Each row is followed by its class number.
[ -34 -466   54 -411  -13 -262   92  187   47 -418 -300  -55 -225  183
   62  -67 -559  -38  387   76 -535   56 -399 -308  -94 -173  717   14
  744 -149  398   -7] -> 9
[-156 -433  109 -395   29 -186   82   82 -242 -227 -269   53 -146  129
  -76   11 -408    2  522  135 -365   47 -325 -383 -139 -188  899  -44
  737 -128  459   26] -> 5
[-166 -372 -444  -78 -171 -346   46  514  129 -123  332  -55  255 -177
   99  109   66 -139  167  231  311  -82 -353 -367    1  337  245 -321
  370  301   -2 -891] -> 11
[-165 -488  124 -392    0 -161   91  124 -149 -174 -284    7 -102  175
  -56   -4 -405   60  479   97 -377   74 -327 -344 -167 -148  852  -25
  689 -140  458   31] -> 9
[ -92 -452  -38 -208 -184 -256  251  238   62  126  256 -102   92  -35
  107   18   62   47  172  -31  261 -135 -333 -387   85  375  528 -136
  439  267  157 -696] -> 9
[-149 -494  -53 -262 -176 -250  283  254  143  171  146  -60  185  -44
  -54   73  202  134  220  -81  197  -64 -185 -503  -18  253  602 -257
  494  248  195 -745] -> 6
[-118 -462  -97 -237 -188 -275  209  379  252  121  103  -78  205  -63
  -53  120  114  123  146  -89  116  -43 -226 -424  -18  248  495 -286
  508  172  191 -821] -> 1
[-130 -527  -90 -269  -39 -230   16  301 -109 -232  -34   31 -136    1
   36   82 -508  -73  397  175 -272   -9 -487 -225 -116  -16  634  -65
  607  -41  261  -52] -> 3
[-182 -501 -279 -134 -165 -277  110  439  102  -14  245  -48  199  -93
   47   74   23  -73  217  117  235  -85 -308 -413  -37  314  438 -249
  444  288   64 -743] -> 11
[ 478  -90   91 -543  234 -631  263   98 -439 -434  -81  123 -518 -142
 -399 -158 -199 -229  135  370   52  -12  -24    0  351 -323  437  -95
  402   95  211 -229] -> 12
[-162 -472 -125 -283   -5 -280   22  304 -117 -260  -28   57 -120    1
   16   74 -492 -108  433  262 -193   18 -460 -265  -82  -42  616  -66
  537  -26  223  -56] -> 3
[-145 -498  126 -411   -3 -237  183  171 -192 -215 -267   49 -167  117
  -96  -15 -481   -5  484  122 -304   49 -370 -363  -60 -175  846  -25
  724 -113  399   23] -> 4
[-174 -393 -321  -85 -207 -287   78  495  106  -65  354  -55  280 -115
   91   67  104 -159  179  155  310  -77 -287 -438   10  367  313 -289
  360  324   33 -870] -> 12
[ -64 -524   37 -318 -132 -343  291  218   48  104  117 -104   62  -34
   68   94  -11  129  200  -77  178 -127 -387 -366  111  261  672 -159
  620  204  264 -711] -> 9
[ 339  -90   -4 -516  176 -491  203  144 -410 -455  -61  101 -550 -163
 -400 -115 -156 -202  129  360    9    5  -48   23  256 -273  403  -81
  372   57  150 -249] -> 8
[-144 -528 -138 -288 -179 -273  280  278  220   12  144  -84  182  -72
   48   35  155   95  185  -29  147  -87 -305 -503  -30  273  602 -239
  543  280  191 -765] -> 9
[ 528   36   26 -531  242 -640  211   76 -509 -515  -10   89 -532 -146
 -411 -151 -145 -225  109  424  143  -19   10   66  413 -315  291 -116
  294  103  170 -230] -> 12
[ 362  -81  -55 -544  185 -484  193  140 -406 -519  -39   64 -567 -133
 -426 -157 -173 -314  159  400   11   20  -23  -95  207 -277  456 -114
  388  101  193 -295] -> 7
[-117 -530  119 -394   13 -256  182  187 -161 -227 -246   45 -199   80
  -88  -22 -495  -44  466  119 -341   46 -403 -343  -85 -160  837  -45
  724  -90  434   -9] -> 1
[-112 -417  -38 -239 -172 -282  275  258  141  178  159  -67  217  -84
    3   75  177  130  166  -63  194  -77 -202 -449   16  268  542 -240
  501  227  219 -779] -> 11
[ 517  -34  -17 -517  217 -593  206  152 -463 -486   33   62 -527 -160
 -365 -177 -166 -261  114  424  124  -37   30   19  341 -257  358 -103
  318  112  173 -242] -> 8
[ 348  -81    3 -536  164 -499  206  147 -373 -466  -30  119 -517 -152
 -420 -103 -102 -277  102  346   20  -15  -45  -65  288 -263  379 -101
  358   96  126 -341] -> 3
[-153 -554   44 -416  -39 -194  150  173 -105 -191 -268   37 -185  103
  -76   19 -467   49  468   58 -359   52 -398 -350 -117 -147  845  -46
  754 -130  402  -10] -> 10
[ -65 -393  103 -376  -23 -248   24  162  -42 -361 -216  -67  -96  209
  101  -34 -460   -9  368  107 -391   39 -406 -285  -20 -135  608   12
  645 -139  384  -22] -> 12
[-126 -516  102 -394   -2 -208  120  166 -157 -196 -304   43 -113  122
  -79   23 -444   50  481   89 -383   65 -334 -341 -135 -200  834  -61
  740 -148  452   11] -> 6
[ -94 -430   69 -383   -9 -212   86  159   89 -336 -299  -82 -178  223
   60  -73 -525    8  418   78 -521   85 -343 -377 -163 -141  757   47
  683 -168  432   67] -> 5
[-173 -375 -430  -60 -188 -331   29  544  147 -102  387  -44  285 -164
  125  128   89 -151  189  217  319  -90 -322 -395  -18  370  241 -325
  326  320  -33 -881] -> 3
[ 522   53   33 -457  230 -608  176  171 -549 -455   52  124 -491 -193
 -411  -96 -133 -275  109  430  108  -36  106   87  334 -298  302 -150
  284   70  152 -295] -> 5
[ 380   -4   15 -456  240 -624   10  224 -442 -474   29  154 -284 -129
 -229    6 -120 -415  134  473   18   26  -10   24  243 -330  212 -194
  352   50  162 -501] -> 0
[-113 -416  -71 -255 -143 -294  178  208   84   54  149  -80  175  -78
    4  111  201  149  167  -24  208 -106 -296 -369   68  267  529 -244
  492  226  170 -718] -> 4
[ 362 -103   18 -542  175 -476  193  136 -389 -442  -56   70 -534  -99
 -395  -89 -172 -259  131  341  -25   -3  -63  -51  276 -271  443  -85
  384   52  203 -317] -> 6
[ -62 -436   79 -370  -25 -205   65  171   36 -303 -325  -74 -177  191
    7  -48 -537   53  402   52 -475   76 -382 -316  -75 -173  695   25
  706 -208  426   67] -> 2
[ 383  -40   31 -421  239 -582  -64  246 -535 -492   66  149 -280 -157
 -239   25 -101 -414  138  464    5   10  -10   63  220 -313  252 -199
  395   30  182 -473] -> 8
[ 483 -135   58 -541  255 -645  281  165 -421 -404  -19  120 -497 -147
 -372 -135 -220 -260  133  418  124  -18  -19   -1  335 -287  415 -111
  346  108  183 -285] -> 5
[ -55 -473   32 -425    2 -242   44  242   32 -407 -347  -37 -234  172
  -50   23 -583  -43  394   93 -545   94 -406 -285  -88 -220  732   15
  718 -233  397  -32] -> 10
[ -24 -606  151 -446  -91 -331  443  176   26   97   -1 -132  -18   -6
  -10  -25  -87  144  215  -37  174 -132 -369 -412  175  225  846  -47
  660  217  313 -590] -> 2
[ -52 -395  -43 -327  -46 -222   22  227  113 -352 -198  -76  -99  173
  119  -89 -495  -44  374  121 -434   65 -351 -363 -132 -108  557  -26
  631 -123  357   -7] -> 2
[ 555    8   74 -518  227 -641  365  131 -422 -359   29  118 -625 -140
 -511 -135 -191 -215  126  328  128  -26  116   14  416 -293  366 -127
  256  127   96 -246] -> 4
[ 322  -30 -107 -431  137 -499   74  240 -371 -492   72  137 -363 -206
 -321  -56  -15 -346   74  400   39   -9   -3  -23  196 -240  237 -194
  332  110   86 -468] -> 0
[ 346 -144   37 -475  199 -572   97  290 -383 -479    1  131 -331 -121
 -239  -67 -172 -435  167  424  -47   47   16  -60  153 -306  302 -156
  404   77  185 -453] -> 3
[-122 -407  100 -396    5 -207   90  130 -202 -275 -269   -6 -165  160
  -36   16 -509    3  502  109 -411   69 -335 -333 -141 -181  818  -40
  742 -154  461   39] -> 7
[ -22 -663   49 -389 -149 -288  410  216  122  142   39 -119   18  -63
   45   15  -13  173  141 -113  119 -146 -388 -373   90  271  766 -100
  686  233  277 -682] -> 11
[ 370  -64    8 -511  178 -519  168  154 -380 -472    0   99 -495 -122
 -346 -107 -139 -304  114  370    5  -14  -54  -44  279 -262  337 -108
  362   97  151 -330] -> 3
[-169 -447 -180 -158 -186 -279  147  374   74  -26  236  -97  177  -93
   90   20   72  -51  200   96  242  -92 -329 -427  -24  340  475 -208
  473  288  151 -731] -> 1
[-110 -450    6 -420    9 -268  197  246  -62 -238 -314   16 -160  118
 -109    7 -505   46  503  136 -361   98 -288 -367 -101 -208  859  -62
  720 -161  426  -54] -> 9
[ -89 -506  -36 -357   -9 -292   99  270 -103 -236  -96   56 -162   26
   25   28 -549  -74  448  170 -285   10 -378 -310 -112  -91  721  -53
  661  -48  306  -17] -> 3
[ -64 -354  -53 -304    4 -324    6  269 -249 -341   42    8  -88   55
   93   66 -449 -157  448  266 -175   -8 -341 -282  -42  -45  634  -79
  568  -14  270  -85] -> 4
[ -42 -386   82 -361   11 -222  -50  175  -35 -356 -234  -92 -137  220
   90   23 -527   -4  359  117 -455   40 -426 -216  -56 -114  617   46
  623 -208  406   41] -> 1
[-119 -425 -199 -144 -209 -235  141  411  257  103  269 -100  284  -60
   55   78  159   43  116   -7  249  -59 -232 -426  -39  349  335 -300
  352  254  104 -855] -> 7
[-180 -458 -159 -255 -165 -276  222  365  189   53  129 -116  214    4
   51   56   80   70  236   72  230  -35 -245 -482    6  271  534 -187
  421  213  162 -741] -> 6
[ 374  -44    4 -415  256 -646   30  247 -478 -474   89  202 -278 -177
 -226   -5 -102 -447  136  520   71    5  -50   41  255 -306  174 -201
  329  100  113 -481] -> 3
[-100 -431 -166 -172 -167 -306   93  409   19  -18  251  -60  252  -91
   75  121   93  -50  219   48  165  -94 -205 -406  -38  276  501 -284
  567  249  150 -799] -> 8
[ -59 -463  -94 -344   -4 -292   16  249  -59 -305 -145    1  -94   34
   25   90 -468   -7  374  169 -309   11 -439 -226  -66  -91  666  -72
  658  -93  316  -67] -> 0
[-106 -506  -81 -281 -134 -269  229  269  117   63  119  -85  141  -72
  -32  112  156  130  172  -24  156  -84 -291 -386   11  246  584 -235
  478  227  207 -739] -> 6
[-199 -429 -290 -111 -189 -280   87  347  168  -21  277  -81  258 -107
  126   33  117  -17  153  114  316  -97 -407 -423   -2  392  365 -260
  427  317   83 -762] -> 7
[ 342  -94  -44 -543  217 -516   39  140 -454 -627    4   36 -433  -69
 -277  -87 -136 -329  124  502   55  -25 -154  -16  326 -242  375  -72
  339   98  167 -303] -> 6
[ 337  -53  -86 -386  215 -622  -30  353 -402 -509  106  159 -174 -150
 -158   29 -126 -479  116  553   81   36  -48   38  230 -258  121 -191
  274   78   85 -528] -> 0
[  24 -412   43 -431    2 -280   49  200  -26 -457 -335  -72 -225  148
  -18  -25 -534    3  379   93 -504   60 -353 -285  -68 -221  729  -21
  750 -204  435   -5] -> 5
[ 331 -138   28 -576  185 -479  179  124 -368 -545  -93   77 -500  -73
 -355 -152 -149 -322  147  393  -91   27  -68 -111  202 -299  489  -66
  434   81  230 -283] -> 10
[  -7 -556  129 -323 -166 -282  383  199    3  120   97 -118   -7  -29
   57    1  -22  117  205 -118  104 -140 -283 -387   65  267  762  -81
  643  232  282 -620] -> 6
[ 310   47  -70 -499  184 -494  121  227 -440 -570   -5  104 -489 -105
 -380  -60 -141 -372  170  465   -4   28   54  -41  251 -314  335  -85
  280   59   91 -356] -> 0
[ 357 -118   88 -628  208 -479  244   63 -420 -443 -174  134 -600 -111
 -506 -108 -128 -202  188  294 -138   27   49  -90  178 -392  608 -106
  501   31  256 -253] -> 10
[  36 -465   74 -384  -22 -295   97  218   83 -374 -296  -30 -175  126
   50  -37 -525  -19  325   27 -541   45 -372 -285  -79 -192  646  -38
  764 -175  403  -57] -> 5
[ 387  -42  -29 -447  216 -574   65  275 -365 -439   36  156 -330 -141
 -277  -19 -113 -401  134  435  -28   25   69  -18  188 -294  245 -185
  326   78  131 -469] -> 3
[ -15 -289  -51 -332   -6 -263  -43  206   63 -460 -210 -116 -132  194
   93  -42 -510  -40  358  162 -434   77 -346 -269  -91 -131  511  -20
  575 -166  357  -13] -> 7
[  43 -473   66 -390  -25 -260   66  243   80 -452 -307  -80 -178  158
   21  -40 -578  -70  357   44 -608   79 -359 -322 -133 -216  694  -21
  765 -188  435  -23] -> 7
[-123 -430 -132 -275  -40 -262   14  313 -103 -267   -1   29  -78   50
   78   35 -500 -141  418  237 -217   22 -372 -308  -96  -22  579  -68
  542  -31  230  -83] -> 11
[ 396   34  -66 -360  201 -595  -67  255 -456 -508  127  145 -287 -165
 -213   -2  -78 -416   87  488   70   12    5   87  237 -257   53 -213
  223   78   84 -458] -> 6
[ 370   32   13 -413  181 -470  129  158 -459 -469   52  158 -511 -191
 -437  -99  -43 -352   85  369  -13  -14   57   22  244 -302  220 -151
  277   92   82 -353] -> 2
[-124 -407    3 -321  -16 -253    4  224 -165 -212 -106   -3  -86  111
   45   34 -506  -26  452  176 -232   42 -335 -286  -80  -52  704  -11
  596  -88  352   28] -> 12
[  21 -662  192 -393 -135 -312  472  212   92  250   43  -99  -67  -47
  -55   16  -71  188  164 -211  119 -142 -318 -379  119  246  811 -119
  679  213  300 -636] -> 2
[ 373  -57   26 -473  216 -606  123  233 -417 -471  -31  173 -342 -162
 -281  -62 -119 -393  158  426  -23   39   55  -59  177 -342  331 -187
  437   51  188 -485] -> 5
[ 467  -17   63 -524  222 -674  184  210 -538 -480   29   82 -462 -110
 -336  -83 -226 -325  164  470  165  -11  -49    3  401 -292  348 -160
  344   97  171 -363] -> 4
[ 497   15 -123 -470  238 -631  168  170 -431 -500   42   87 -456 -159
 -380 -102 -145 -235  131  488  177  -25   -3   41  352 -254  295 -169
  273  122   96 -294] -> 7
[-123 -475  155 -375    4 -197   77  149 -342 -218 -250   79 -107   99
 -125   92 -403    2  532   94 -385   57 -304 -340 -147 -231  896  -95
  783 -154  464  -11] -> 6
[-120 -445 -172 -294  -30 -284   69  343 -105 -289  -33    0 -171    2
   14   30 -528  -86  439  246 -195    9 -386 -294 -115  -23  684  -90
  584  -21  259  -89] -> 5
[ 502  -22  -24 -503  240 -604  211  133 -442 -457   18   98 -528 -137
 -416 -128 -165 -242  139  419  123  -26   38   31  353 -297  333 -148
  297  115  123 -266] -> 7
